Here is a tiny trained network, its code and every weight. The questions are about switching its units off for an input and a target symbol, where a switched-off unit gives its printed mean instead of its output.

import numpy as np


def w(rows, s, z=0):
    codes = np.array(rows[::2]) - 128.0
    scale = np.full(codes.shape[1], s)
    scale[-1] = z or s
    return codes * scale


def norm(h):
    return h / np.sqrt((h * h).mean(-1, keepdims=True) + 1e-5)


def f(y):
    return np.maximum(y, 0)


def softmax(a):
    e = np.exp(a - a.max(-1, keepdims=True))
    return e / e.sum(-1, keepdims=True)


def log_softmax(a):
    a = a - a.max(-1, keepdims=True)
    return a - np.log(np.exp(a).sum(-1, keepdims=True))


def net(x, mask):
    ids = ['αβγζηθλπφψ'.index(c) for c in x.split()]
    T = len(ids)
    res = E[ids] + P[:T]
    u = 0
    for l in range(2):
        q, k, v = (norm(res) @ M[l].T for M in (Q, K, V))
        z = softmax(np.where(np.tri(T) > 0, q @ k.T / 2**0.5, -1e9)) @ v
        res = res + np.where(mask[u], z, O[l][:, -1]) @ O[l][:, :-1]
        u += 1
        y = f(norm(res) @ A[l][:, :-1].T + A[l][:, -1])
        res = res + np.where(mask[u : u + 12], y, B[l][:, -1]) @ B[l][:, :-1]
        u += 12
    return log_softmax(norm(res)[-1] @ U[:, :-1].T + U[:, -1])


Q, K, V, O, A, B = {}, {}, {}, {}, {}, {}
E = w([
[132,158,114,61,200,157],'α',
[175,70,213,158,91,156],'β',
[142,207,160,36,109,47],'γ',
[119,154,162,78,105,47],'ζ',
[143,85,140,64,188,236],'η',
[112,248,186,190,124,120],'θ',
[203,223,221,40,3,93],'λ',
[100,145,205,192,103,183],'π',
[43,126,134,114,149,157],'φ',
[186,148,93,151,119,112],'ψ',
],0.017)
P = w([
[108,193,123,117,1,248],'0',
[105,80,124,17,44,202],'1',
[119,80,110,34,20,198],'2',
[126,131,122,97,23,201],'3',
[129,144,135,112,48,195],'4',
[135,144,149,118,70,183],'5',
[144,147,160,121,88,172],'6',
[155,142,173,119,115,161],'7',
[169,140,186,124,144,145],'8',
[166,147,193,132,154,146],'9',
[162,134,220,128,175,141],'10',
],0.006)
Q[0] = w([
[41,95,8,139,103,143],'0.h1',
[137,255,207,38,72,177],'0.h1',
],0.0054)
K[0] = w([
[67,143,105,67,7,182],'0.h1',
[217,102,2,214,165,42],'0.h1',
],0.0064)
V[0] = w([
[58,126,63,127,77,153],'0.h1',
[52,152,253,73,134,168],'0.h1',
],0.0068)
O[0] = w([
[126,122,135,152,193,94,127],'0.h1',
[101,255,103,189,49,160,253],'0.h1',
],0.0091,0.0047)
A[0] = w([
[98,131,129,46,145,45,126],'0.n1',
[164,124,103,37,140,115,148],'0.n2',
[75,149,151,183,80,139,130],'0.n3',
[79,154,166,181,109,132,72],'0.n4',
[2,106,105,127,115,173,136],'0.n5',
[128,182,87,86,205,230,102],'0.n6',
[112,237,25,115,87,119,2],'0.n7',
[113,165,132,94,30,195,113],'0.n8',
[225,95,121,178,105,126,88],'0.n9',
[61,139,64,144,186,177,140],'0.n10',
[196,119,99,122,72,163,168],'0.n11',
[110,107,125,179,144,197,107],'0.n12',
],0.0088,0.0041)
B[0] = w([
[146,133,122,229,125,89,153],'0.n1',
[127,214,168,156,128,191,162],'0.n2',
[156,89,118,121,193,90,208],'0.n3',
[125,64,127,182,140,123,182],'0.n4',
[201,142,152,163,132,80,181],'0.n5',
[66,32,254,81,113,82,196],'0.n6',
[69,184,158,71,121,126,195],'0.n7',
[65,148,106,108,153,124,254],'0.n8',
[149,106,176,103,176,177,148],'0.n9',
[153,31,142,100,150,134,170],'0.n10',
[121,76,182,130,209,125,178],'0.n11',
[146,126,174,92,107,81,161],'0.n12',
],0.0083,0.0094)
Q[1] = w([
[113,211,33,255,132,147],'1.h1',
[162,91,221,145,167,77],'1.h1',
],0.0082)
K[1] = w([
[42,87,116,172,54,134],'1.h1',
[158,66,162,139,254,108],'1.h1',
],0.0087)
V[1] = w([
[122,63,78,152,85,77],'1.h1',
[61,65,125,151,1,87],'1.h1',
],0.0094)
O[1] = w([
[160,116,254,116,226,140,1],'1.h1',
[113,59,199,74,76,121,66],'1.h1',
],0.0083,0.0082)
A[1] = w([
[94,144,60,89,111,174,173],'1.n1',
[121,119,129,127,189,168,155],'1.n2',
[158,78,148,122,129,220,185],'1.n3',
[181,155,109,74,138,178,68],'1.n4',
[63,153,157,115,166,102,96],'1.n5',
[59,91,87,152,124,141,98],'1.n6',
[146,105,2,95,112,149,130],'1.n7',
[123,101,164,151,161,82,118],'1.n8',
[107,97,143,35,137,118,121],'1.n9',
[65,82,122,199,110,130,143],'1.n10',
[151,59,185,154,74,109,3],'1.n11',
[86,166,95,166,57,106,161],'1.n12',
],0.014,0.0052)
B[1] = w([
[181,101,148,149,187,126,185],'1.n1',
[99,158,220,160,147,78,161],'1.n2',
[112,119,54,150,55,84,175],'1.n3',
[114,35,144,55,99,138,140],'1.n4',
[152,132,79,180,102,74,216],'1.n5',
[196,142,119,110,131,130,162],'1.n6',
[134,95,48,37,254,193,154],'1.n7',
[167,104,109,98,96,76,163],'1.n8',
[165,141,126,183,175,148,196],'1.n9',
[203,184,184,103,164,94,206],'1.n10',
[135,113,24,141,153,223,154],'1.n11',
[130,44,124,133,176,177,254],'1.n12',
],0.0098,0.0099)
U = w([
[91,222,63,88,99,101,127],'α',
[50,79,58,152,110,64,112],'β',
[228,125,227,172,124,195,72],'γ',
[104,10,178,131,86,153,139],'ζ',
[87,173,126,249,129,191,80],'η',
[147,86,82,58,199,171,137],'θ',
[56,139,212,88,173,112,113],'λ',
[204,109,165,106,89,17,108],'π',
[157,154,168,89,56,160,254],'φ',
[158,110,62,172,16,153,147],'ψ',
],0.012,0.0073)

Each question gives the input, a string of symbols that net reads in full, and the target symbol t.
The units are the heads (2 rows each of Q, K, V and O) and the neurons (one row each of A and B). Each row of codes is followed by its name. A weight is (code - 128) times the scale printed after its matrix; where a second scale follows, it is the last column's (O, A, B and U).
mask holds one flag per unit, layer by layer, with each layer's heads first. A switched-off unit (its flag False) gives its mean, the last column of its rows in O or B, instead of its output. The means were averaged over made-up inputs and are rounded, as every weight is.
A unit's drop is (log p(t) with every unit on - log p(t) with that unit switched off) / (log p(t) with every unit on - log p(t) with every unit switched off).
The circuit of an input: a set's keep is (log p(t) with only the set's units on - log p(t) with every unit switched off) / (log p(t) with every unit on - log p(t) with every unit switched off). Starting from the 12 units with the biggest drops (on a tie, the unit counted first), units are removed one at a time, each time the one whose removal leaves the highest keep (on an exact tie, the one counted first), for as long as the keep stays at least 0.8.
circuit, biggest first: the units of the circuit, biggest drop first
unit that matters most: the unit with the biggest drop
k most important neurons: the k neurons with the biggest drops, biggest first
top k neurons in layer l: the k neurons of layer l with the biggest drops, biggest first
drop of u: that unit's drop, to one decimal
input φ φ η β β θ β ψ θ, target θ: unit that matters most	0.h1
input ψ ζ λ, target θ: 2 most important neurons	[0.n6 0.n2]
input θ γ φ α φ π ψ γ ζ, target θ: circuit, biggest first	[0.h1 0.n6 1.h1]
input γ π γ ζ φ ζ φ ψ γ, target θ: circuit, biggest first	[0.h1 1.h1 0.n6]
input θ β θ π γ, target α: top 2 neurons in layer 0	[0.n6 0.n7]
input λ θ β, target ψ: top 3 neurons in layer 1	[1.n3 1.n11 1.n12]
input θ θ φ γ λ π α α ζ ψ β, target θ: 2 most important neurons	[0.n6 1.n7]
input ψ λ γ, target θ: 3 most important neurons	[0.n6 1.n7 0.n5]
input θ α ψ θ, target θ: 3 most important neurons	[0.n11 0.n6 0.n2]
input π ζ ψ π, target θ: top 2 neurons in layer 0	[0.n11 0.n6]
input φ θ γ π ψ α β, target θ: 3 most important neurons	[0.n2 0.n11 0.n6]
input λ φ θ β λ β ψ φ φ θ, target π: 3 most important neurons	[0.n7 0.n3 0.n10]
input φ γ θ ψ λ, target θ: 2 most important neurons	[0.n6 1.n7]
input φ γ β ζ γ, target α: 3 most important neurons	[0.n6 1.n10 1.n2]
input γ α α φ, target π: unit that matters most	0.n6
input ψ η η ζ φ π β, target π: top 2 neurons in layer 1	[1.n3 1.n12]
input π λ θ γ η, target ζ: 2 most important neurons	[0.n6 1.n3]
input π γ π θ θ λ α, target λ: top 2 neurons in layer 0	[0.n6 0.n7]
input ψ π ψ θ λ φ, target π: 3 most important neurons	[0.n5 0.n8 0.n7]
input π λ γ λ θ ζ ψ ζ, target θ: 3 most important neurons	[0.n11 0.n6 1.n7]
input ψ θ γ ψ θ β π η, target ζ: unit that matters most	0.n8
input λ α θ λ π, target γ: 2 most important neurons	[1.n10 1.n12]
input ψ φ β φ γ θ, target π: drop of 1.n4	0.0
input λ η θ α φ η β α λ α, target λ: drop of 0.n6	1.2
